Here is a tiny trained network, its code and every weight. The questions are about switching its units off for an input and a target symbol, where a switched-off unit gives its printed mean instead of its output.

import numpy as np


def w(rows, s, z=0):
    codes = np.array(rows[::2]) - 128.0
    scale = np.full(codes.shape[1], s)
    scale[-1] = z or s
    return codes * scale


def norm(h):
    return h / np.sqrt((h * h).mean(-1, keepdims=True) + 1e-5)


def f(y):
    return y / 2 * (1 + np.tanh(0.7978845608 * (y + 0.044715 * y**3)))


def softmax(a):
    e = np.exp(a - a.max(-1, keepdims=True))
    return e / e.sum(-1, keepdims=True)


def log_softmax(a):
    a = a - a.max(-1, keepdims=True)
    return a - np.log(np.exp(a).sum(-1, keepdims=True))


def net(x, mask):
    ids = ['ΛΞΦβδημτω'.index(c) for c in x.split()]
    T = len(ids)
    res = E[ids] + P[:T]
    u = 0
    for l in range(3):
        q, k, v = (norm(res) @ M[l].T for M in (Q, K, V))
        z = softmax(np.where(np.tri(T) > 0, q @ k.T / 2**0.5, -1e9)) @ v
        res = res + np.where(mask[u], z, O[l][:, -1]) @ O[l][:, :-1]
        u += 1
        y = f(norm(res) @ A[l][:, :-1].T + A[l][:, -1])
        res = res + np.where(mask[u : u + 8], y, B[l][:, -1]) @ B[l][:, :-1]
        u += 8
    return log_softmax(norm(res)[-1] @ U[:, :-1].T + U[:, -1])


Q, K, V, O, A, B = {}, {}, {}, {}, {}, {}
E = w([
[165,28,122,76,125,74],'Λ',
[255,180,121,171,88,61],'Ξ',
[130,99,97,19,225,7],'Φ',
[195,127,78,159,126,91],'β',
[208,143,66,116,145,80],'δ',
[75,74,103,177,155,80],'η',
[188,214,197,226,103,32],'μ',
[91,159,204,89,169,151],'τ',
[98,126,60,202,193,101],'ω',
],0.016)
P = w([
[181,183,145,71,78,72],'0',
[78,153,3,227,188,149],'1',
[175,192,51,170,144,102],'2',
[237,118,117,191,190,131],'3',
[177,108,29,129,98,156],'4',
[200,207,43,103,122,103],'5',
[209,107,152,172,183,131],'6',
],0.011)
Q[0] = w([
[221,1,245,211,235,228],'0.h0',
[102,157,121,62,51,190],'0.h0',
],0.0094)
K[0] = w([
[29,121,3,88,12,223],'0.h0',
[150,135,133,221,117,87],'0.h0',
],0.011)
V[0] = w([
[234,123,139,192,179,246],'0.h0',
[146,86,144,177,110,10],'0.h0',
],0.013)
O[0] = w([
[101,176,187,211,156,9,79],'0.h0',
[5,47,195,254,180,216,254],'0.h0',
],0.0072,0.0079)
A[0] = w([
[102,49,79,154,131,88,210],'0.n0',
[150,176,150,119,78,252,169],'0.n1',
[96,147,156,132,149,231,84],'0.n2',
[126,141,26,102,39,58,1],'0.n3',
[92,140,120,197,123,92,53],'0.n4',
[150,77,74,174,83,83,176],'0.n5',
[80,195,188,62,164,198,148],'0.n6',
[77,194,108,132,88,111,83],'0.n7',
],0.013,0.0008)
B[0] = w([
[215,241,134,187,95,142,255],'0.n0',
[35,154,65,158,169,173,154],'0.n1',
[129,178,202,57,183,68,179],'0.n2',
[14,192,109,173,189,105,176],'0.n3',
[182,105,102,4,161,153,224],'0.n4',
[85,124,141,57,186,67,251],'0.n5',
[146,141,190,2,247,130,163],'0.n6',
[139,80,145,164,150,163,124],'0.n7',
],0.0095,0.0067)
Q[1] = w([
[182,132,103,209,249,129],'1.h0',
[107,81,145,172,66,142],'1.h0',
],0.02)
K[1] = w([
[62,161,250,10,89,114],'1.h0',
[153,161,55,121,83,93],'1.h0',
],0.017)
V[1] = w([
[53,181,108,162,209,211],'1.h0',
[110,244,25,175,169,4],'1.h0',
],0.017)
O[1] = w([
[31,41,105,141,97,66,247],'1.h0',
[28,201,126,2,177,105,1],'1.h0',
],0.013,0.0082)
A[1] = w([
[123,184,120,81,61,52,58],'1.n0',
[224,118,57,165,128,165,71],'1.n1',
[111,129,155,116,170,3,192],'1.n2',
[77,68,120,142,184,134,250],'1.n3',
[161,42,123,132,190,95,240],'1.n4',
[193,82,110,11,132,201,134],'1.n5',
[69,121,124,71,112,97,119],'1.n6',
[194,103,85,104,104,68,167],'1.n7',
],0.013,0.0011)
B[1] = w([
[116,25,83,116,134,134,148],'1.n0',
[122,89,253,149,66,117,242],'1.n1',
[186,153,136,246,192,60,255],'1.n2',
[131,203,179,127,54,150,229],'1.n3',
[58,189,185,132,215,155,249],'1.n4',
[159,182,61,161,198,207,161],'1.n5',
[183,135,118,154,43,155,192],'1.n6',
[97,129,113,88,199,128,181],'1.n7',
],0.013,0.0088)
Q[2] = w([
[149,43,116,174,98,196],'2.h0',
[82,97,127,247,207,136],'2.h0',
],0.015)
K[2] = w([
[81,96,114,245,232,175],'2.h0',
[79,119,235,72,191,112],'2.h0',
],0.013)
V[2] = w([
[148,115,95,218,76,5],'2.h0',
[15,173,152,10,250,67],'2.h0',
],0.011)
O[2] = w([
[112,181,250,123,25,183,6],'2.h0',
[185,14,221,96,71,87,237],'2.h0',
],0.014,0.0013)
A[2] = w([
[249,182,78,83,154,76,207],'2.n0',
[129,168,180,186,146,173,219],'2.n1',
[206,147,42,159,128,140,118],'2.n2',
[59,176,109,87,188,107,34],'2.n3',
[164,225,136,108,101,211,236],'2.n4',
[164,90,135,216,103,184,222],'2.n5',
[197,120,138,192,94,92,37],'2.n6',
[205,115,135,129,66,183,7],'2.n7',
],0.017,0.0014)
B[2] = w([
[46,159,7,201,21,82,210],'2.n0',
[121,101,53,116,130,106,254],'2.n1',
[193,85,123,111,40,45,203],'2.n2',
[87,24,197,126,121,172,133],'2.n3',
[108,205,219,39,161,130,188],'2.n4',
[127,129,101,6,138,159,242],'2.n5',
[116,121,200,129,237,144,225],'2.n6',
[148,83,216,133,59,120,143],'2.n7',
],0.016,0.012)
U = w([
[197,142,153,174,108,164,242],'Λ',
[197,233,130,98,111,82,186],'Ξ',
[188,84,56,67,180,152,89],'Φ',
[169,100,53,177,73,56,87],'β',
[108,107,129,12,98,81,96],'δ',
[56,108,101,164,139,167,188],'η',
[95,194,146,72,170,182,139],'μ',
[122,156,122,134,149,105,5],'τ',
[76,169,190,157,42,112,69],'ω',
],0.012,0.0026)

Each question gives the input, a string of symbols that net reads in full, and the target symbol t.
The units are the heads (2 rows each of Q, K, V and O) and the neurons (one row each of A and B). Each row of codes is followed by its name. A weight is (code - 128) times the scale printed after its matrix; where a second scale follows, it is the last column's (O, A, B and U).
mask holds one flag per unit, layer by layer, with each layer's heads first. A switched-off unit (its flag False) gives its mean, the last column of its rows in O or B, instead of its output. The means were averaged over made-up inputs and are rounded, as every weight is.
A unit's drop is (log p(t) with every unit on - log p(t) with that unit switched off) / (log p(t) with every unit on - log p(t) with every unit switched off).
The circuit of an input: a set's keep is (log p(t) with only the set's units on - log p(t) with every unit switched off) / (log p(t) with every unit on - log p(t) with every unit switched off). Starting from the 12 units with the biggest drops (on a tie, the unit counted first), units are removed one at a time, each time the one whose removal leaves the highest keep (on an exact tie, the one counted first), for as long as the keep stays at least 0.8.
circuit, biggest first: the units of the circuit, biggest drop first
unit that matters most: the unit with the biggest drop
k most important neurons: the k neurons with the biggest drops, biggest first
k most important neurons of layer l: the k neurons of layer l with the biggest drops, biggest first
input δ δ ω μ Ξ δ ω, target δ: unit that matters most => 0.n5
input μ Φ δ Ξ Ξ μ Λ, target μ: 2 most important neurons => 0.n4; 0.n0
input Ξ Ξ β, target Ξ: circuit, biggest first => 0.h0; 1.h0; 0.n3; 0.n0
input Φ Ξ η ω η ω ω, target Φ: circuit, biggest first => 0.h0; 1.h0; 2.n5
input μ Ξ Ξ Ξ ω δ, target μ: 2 most important neurons => 0.n0; 0.n3
input δ η Λ, target δ: circuit, biggest first => 1.h0; 2.h0
input Λ ω η, target Λ: circuit, biggest first => 1.h0; 0.h0
input ω δ Ξ, target ω: circuit, biggest first => 0.h0; 1.h0; 2.h0; 0.n3
input μ ω Φ ω δ ω, target μ: 2 most important neurons => 0.n0; 0.n4
input Λ δ Φ, target Λ: circuit, biggest first => 0.h0; 1.h0
input μ Λ δ Ξ μ δ, target μ: 3 most important neurons => 0.n0; 0.n3; 0.n4
input Φ Λ Φ, target Φ: 2 most important neurons => 1.n1; 0.n6
input δ η τ Φ τ τ Φ, target β: circuit, biggest first => 0.h0; 2.n0
input Ξ δ τ, target η: 2 most important neurons of layer 1 => 1.n1; 1.n4
input η Φ β Ξ Φ μ η, target η: 2 most important neurons => 0.n2; 2.n5
input Φ ω τ, target δ: circuit, biggest first => 1.h0
input β Φ μ, target β: 3 most important neurons => 0.n3; 0.n4; 2.n0
input Φ β Λ, target Φ: 4 most important neurons => 2.n5; 0.n6; 1.n1; 0.n5
input β ω ω η η Ξ Ξ, target β: 2 most important neurons => 0.n3; 2.n0
input μ μ Ξ ω Ξ, target μ: unit that matters most => 0.h0
input Φ Ξ δ ω δ, target Φ: 3 most important neurons => 1.n1; 0.n6; 2.n5
input Φ δ Ξ, target Φ: 2 most important neurons of layer 2 => 2.n5; 2.n0
input Ξ μ ω, target Ξ: 3 most important neurons => 0.n3; 0.n0; 2.n4
input Ξ ω Ξ Ξ δ μ β, target Ξ: 2 most important neurons => 0.n3; 0.n0
input Ξ Ξ Λ, target Ξ: 3 most important neurons => 0.n0; 0.n3; 2.n4
input Φ η η β Ξ, target Φ: 2 most important neurons => 0.n6; 1.n1
input Λ ω η δ Ξ η, target Λ: unit that matters most => 0.h0
input ω Φ μ, target ω: 2 most important neurons => 0.n2; 1.n6
input Φ δ Φ δ, target Φ: 2 most important neurons of layer 1 => 1.n1; 1.n2
